Rows, each with its class
[3,-36,20,-5,12,44,-2,16,7,22,15,-42,36,0,-13,-26,12,-7,-26,1,-1,-4,50,10,-35,-19,-12,-35,-29,60,40,9,-38,-6,8,2] | J493
[-7,-28,1,-4,21,5,5,8,0,-11,-1,-48,18,4,-19,-13,-3,-19,-25,17,-11,4,26,15,-32,-14,-17,-42,-10,76,1,18,-46,-17,11,21] | J224
[-45,28,-61,-18,-72,50,14,-10,-23,-38,31,-25,57,-55,-18,-10,-7,-8,28,-21,-26,31,51,1,14,33,-9,101,11,14,-1,-11,93,37,27,44] | J231
[-9,14,-5,-5,-32,33,-11,4,5,-6,72,-32,11,-9,-16,-8,25,-24,-15,25,16,5,65,5,-24,-20,3,55,12,-1,10,-7,22,-5,9,-4] | J231
[-17,-40,36,-14,0,24,38,24,-19,-42,9,-37,-21,-2,19,-11,-15,-16,-32,-8,21,11,24,13,-41,-10,-32,-77,-6,19,24,29,-19,-29,-2,4] | J224
[-7,-23,7,7,3,46,-12,22,16,2,45,-34,5,-4,-14,-11,7,-19,-3,12,2,16,56,7,-26,10,0,14,-5,32,14,-2,-4,-8,-9,-9] | J231
[2,-5,-13,-32,-6,19,40,-2,-13,-35,-7,-48,39,-12,-11,-20,-10,-20,-35,15,-8,11,49,0,-21,-38,-25,-19,-3,36,36,23,-32,4,23,27] | J224
[-18,2,-23,1,-28,20,-14,1,2,-2,17,-28,46,-21,-35,-2,7,-17,9,1,-27,14,35,17,-2,6,3,40,8,50,-12,-17,15,10,7,28] | J231
[-20,28,-14,5,-76,50,-27,-8,18,12,62,-4,51,-35,-18,-9,18,4,13,-22,11,2,20,2,-15,-1,11,100,11,-45,2,-29,93,20,-15,4] | J603
[-27,33,-35,-21,-70,-2,13,-17,-38,-53,53,15,12,-41,5,19,10,-17,22,-26,10,3,9,8,8,20,-21,53,30,-48,-16,3,69,5,24,32] | J603
[-19,-20,2,-19,-33,68,26,20,5,-13,-6,-80,48,-11,-21,-32,-8,-1,-39,4,-19,26,74,5,-38,-25,-17,-24,-16,56,61,11,3,11,3,15] | J493
[-13,14,-2,24,-23,-23,-32,0,6,-7,70,-4,-31,4,-12,23,27,-41,-5,25,21,-4,-3,25,-30,-9,1,52,22,-9,-54,-11,11,-38,0,-3] | J231
[4,-39,21,-10,11,55,-4,18,1,20,61,-36,27,-16,-4,-16,20,-24,-30,8,25,-8,66,4,-46,-10,-25,-16,-30,42,41,23,-24,-8,13,3] | J493
[-28,8,26,-1,-81,12,-14,13,3,-39,85,-1,4,-14,-11,6,28,-18,5,-27,15,-12,4,35,-40,-21,-5,28,29,-38,-26,-33,48,-33,-25,-5] | J603
[-9,-35,22,9,26,45,-10,29,23,21,3,-59,11,24,-18,-24,5,2,-27,13,-24,20,50,10,-25,-14,4,-25,-23,66,31,-5,-27,-5,-1,-8] | J493
[-38,-3,-22,8,-25,33,-10,9,0,-14,36,-40,8,-14,-13,-5,21,-19,13,-4,-20,16,40,22,-8,16,-7,45,7,42,-15,-9,31,-2,15,12] | J231
[-2,-25,14,-7,-21,88,-6,25,15,31,46,-36,46,-14,-8,-31,16,2,-17,-10,10,3,75,0,-45,-6,-5,16,-35,18,56,1,22,13,-14,-12] | J231
[-20,15,-3,-28,2,1,28,-23,-47,-19,34,-3,-42,10,43,4,32,-9,-13,-12,7,-20,28,-5,24,-25,-30,-28,-23,-18,24,22,12,-1,80,21] | J639
[9,-35,20,10,38,44,-22,17,21,37,43,-42,10,17,-11,-15,27,-22,-39,25,16,-8,61,9,-42,-24,-11,-17,-31,56,31,17,-43,-13,18,-9] | J493
[16,42,-1,-31,-58,26,-19,-16,-1,-13,97,34,69,-44,-18,3,42,-18,9,-10,36,-20,46,-3,2,-22,1,70,24,-60,16,-18,47,17,-5,4] | J603
[-5,34,0,-19,-61,-10,11,-10,-15,-47,56,17,3,-15,2,6,18,-20,1,0,16,-13,18,6,6,-19,-5,22,32,-59,-5,-14,31,-8,1,5] | J305
